Below are the code and all the weights of a small trained network. Each question names an input and a target symbol and asks about switching units off, where a switched-off unit gives its printed mean instead of its output.

import numpy as np


def w(rows, s, z=0):
    codes = np.array(rows[::2]) - 128.0
    scale = np.full(codes.shape[1], s)
    scale[-1] = z or s
    return codes * scale


def f(y):
    return y / 2 * (1 + np.tanh(0.7978845608 * (y + 0.044715 * y**3)))


def softmax(a):
    e = np.exp(a - a.max(-1, keepdims=True))
    return e / e.sum(-1, keepdims=True)


def log_softmax(a):
    a = a - a.max(-1, keepdims=True)
    return a - np.log(np.exp(a).sum(-1, keepdims=True))


def net(x, mask):
    ids = ['γζλμστψ'.index(c) for c in x.split()]
    T = len(ids)
    res = E[ids] + P[:T]
    u = 0
    for l in range(2):
        q, k, v = (res @ M[l].T for M in (Q, K, V))
        z = softmax(np.where(np.tri(T) > 0, q @ k.T / 3**0.5, -1e9)) @ v
        res = res + np.where(mask[u], z, O[l][:, -1]) @ O[l][:, :-1]
        u += 1
        y = f(res @ A[l][:, :-1].T + A[l][:, -1])
        res = res + np.where(mask[u : u + 8], y, B[l][:, -1]) @ B[l][:, :-1]
        u += 8
    return log_softmax(res[-1] @ U[:, :-1].T + U[:, -1])


Q, K, V, O, A, B = {}, {}, {}, {}, {}, {}
E = w([
[101,205,97,114,210],'γ',
[52,206,125,105,38],'ζ',
[214,152,16,199,119],'λ',
[132,46,50,66,44],'μ',
[110,126,121,187,79],'σ',
[172,178,147,130,44],'τ',
[178,203,94,8,54],'ψ',
],0.012)
P = w([
[62,24,241,208,246],'0',
[147,235,104,131,30],'1',
[112,225,100,122,43],'2',
[108,245,98,140,39],'3',
[80,245,72,136,21],'4',
[72,253,75,142,21],'5',
[78,247,69,150,17],'6',
],0.0048)
Q[0] = w([
[121,77,152,121,177],'L0H0',
[44,236,2,120,13],'L0H0',
[204,100,203,109,141],'L0H0',
],0.0086)
K[0] = w([
[108,171,1,140,167],'L0H0',
[119,70,201,147,167],'L0H0',
[114,196,76,89,81],'L0H0',
],0.011)
V[0] = w([
[210,74,14,121,172],'L0H0',
[84,255,87,105,74],'L0H0',
[67,104,90,9,109],'L0H0',
],0.0072)
O[0] = w([
[99,190,32,82,118,89],'L0H0',
[255,128,136,49,131,61],'L0H0',
[127,234,97,81,145,5],'L0H0',
],0.0094,0.0014)
A[0] = w([
[82,173,131,87,151,253],'L0N0',
[162,45,65,95,115,157],'L0N1',
[97,141,133,166,219,157],'L0N2',
[141,152,110,230,149,210],'L0N3',
[220,109,52,135,119,110],'L0N4',
[96,94,215,151,114,156],'L0N5',
[86,53,205,93,254,144],'L0N6',
[150,141,76,101,160,70],'L0N7',
],0.0092,0.0028)
B[0] = w([
[182,99,108,138,97,211],'L0N0',
[121,29,172,170,149,171],'L0N1',
[134,94,169,239,140,138],'L0N2',
[119,61,224,209,53,252],'L0N3',
[111,69,152,215,113,210],'L0N4',
[74,204,146,53,110,167],'L0N5',
[116,254,197,154,96,141],'L0N6',
[118,144,89,227,142,133],'L0N7',
],0.007,0.0042)
Q[1] = w([
[110,175,93,117,102],'L1H0',
[131,117,150,76,255],'L1H0',
[33,151,101,173,78],'L1H0',
],0.0088)
K[1] = w([
[132,129,191,197,144],'L1H0',
[254,110,105,67,89],'L1H0',
[87,96,192,159,115],'L1H0',
],0.0076)
V[1] = w([
[157,211,238,155,176],'L1H0',
[114,215,95,72,104],'L1H0',
[2,156,142,161,82],'L1H0',
],0.0057)
O[1] = w([
[160,235,103,166,230,185],'L1H0',
[83,252,146,155,67,49],'L1H0',
[88,81,199,112,254,254],'L1H0',
],0.0072,0.0079)
A[1] = w([
[112,129,64,143,168,141],'L1N0',
[108,129,156,9,165,61],'L1N1',
[117,149,124,109,102,167],'L1N2',
[156,90,129,246,68,44],'L1N3',
[208,154,67,128,46,198],'L1N4',
[88,128,169,129,205,126],'L1N5',
[117,254,132,146,180,5],'L1N6',
[196,137,114,91,73,82],'L1N7',
],0.0075,0.0027)
B[1] = w([
[92,91,91,212,149,144],'L1N0',
[65,133,43,20,115,136],'L1N1',
[131,169,155,187,86,137],'L1N2',
[65,159,149,31,174,254],'L1N3',
[161,107,93,2,219,200],'L1N4',
[124,122,91,92,112,234],'L1N5',
[162,131,79,176,68,226],'L1N6',
[71,60,70,96,113,148],'L1N7',
],0.009,0.0052)
U = w([
[138,87,213,107,26,252],'γ',
[127,11,69,120,41,118],'ζ',
[128,117,58,39,114,44],'λ',
[207,116,186,71,61,192],'μ',
[2,139,53,104,15,140],'σ',
[178,85,29,179,107,139],'τ',
[49,114,105,67,188,26],'ψ',
],0.006,0.0031)

Each question gives the input, a string of symbols that net reads in full, and the target symbol t.
The units are the heads (3 rows each of Q, K, V and O) and the neurons (one row each of A and B). Each row of codes is followed by its name. A weight is (code - 128) times the scale printed after its matrix; where a second scale follows, it is the last column's (O, A, B and U).
mask holds one flag per unit, layer by layer, with each layer's heads first. A switched-off unit (its flag False) gives its mean, the last column of its rows in O or B, instead of its output. The means were averaged over made-up inputs and are rounded, as every weight is.
A unit's drop is (log p(t) with every unit on - log p(t) with that unit switched off) / (log p(t) with every unit on - log p(t) with every unit switched off).
The circuit of an input: a set's keep is (log p(t) with only the set's units on - log p(t) with every unit switched off) / (log p(t) with every unit on - log p(t) with every unit switched off). Starting from the 12 units with the biggest drops (on a tie, the unit counted first), units are removed one at a time, each time the one whose removal leaves the highest keep (on an exact tie, the one counted first), for as long as the keep stays at least 0.8.
circuit, biggest first: the units of the circuit, biggest drop first
k most important neurons: the k neurons with the biggest drops, biggest first
k most important neurons of layer l: the k neurons of layer l with the biggest drops, biggest first
drop when u is switched off: that unit's drop, to one decimal
input μ μ τ, target σ: most important neuron of layer 0 -> L0N3
input ψ ψ σ γ μ ψ, target λ: circuit, biggest first -> L1N4, L0H0, L1H0
input σ μ ζ, target ψ: 3 most important neurons of layer 0 -> L0N3, L0N2, L0N6
input γ λ μ ψ, target τ: 3 most important neurons of layer 0 -> L0N6, L0N2, L0N5
input ψ τ ζ ψ σ ζ ζ, target λ: 3 most important neurons -> L1N4, L0N3, L0N0
input σ γ γ λ, target ψ: 2 most important neurons -> L1N3, L0N3
input γ λ μ ζ γ ζ, target τ: 2 most important neurons -> L0N6, L1N6
input ψ σ ζ λ ζ γ ζ, target λ: 2 most important neurons of layer 0 -> L0N3, L0N4
input σ μ μ, target ψ: 3 most important neurons of layer 0 -> L0N5, L0N6, L0N3
input γ ψ ψ, target τ: 3 most important neurons -> L0N6, L1N6, L1N3
input γ ζ γ τ μ τ γ, target τ: 2 most important neurons of layer 0 -> L0N6, L0N2
input σ λ μ γ γ τ σ, target ψ: 3 most important neurons -> L0N6, L0N3, L1N6
input λ γ μ σ τ, target ζ: drop when L1N3 is switched off -> 0.1
input μ τ σ ψ μ ψ, target σ: drop when L1H0 is switched off -> 0.5
input γ λ λ γ τ, target τ: drop when L0N6 is switched off -> 0.8
input ζ γ μ σ γ, target τ: most important neuron -> L1N3
input μ σ μ τ λ γ, target σ: 2 most important neurons -> L1N4, L0N1
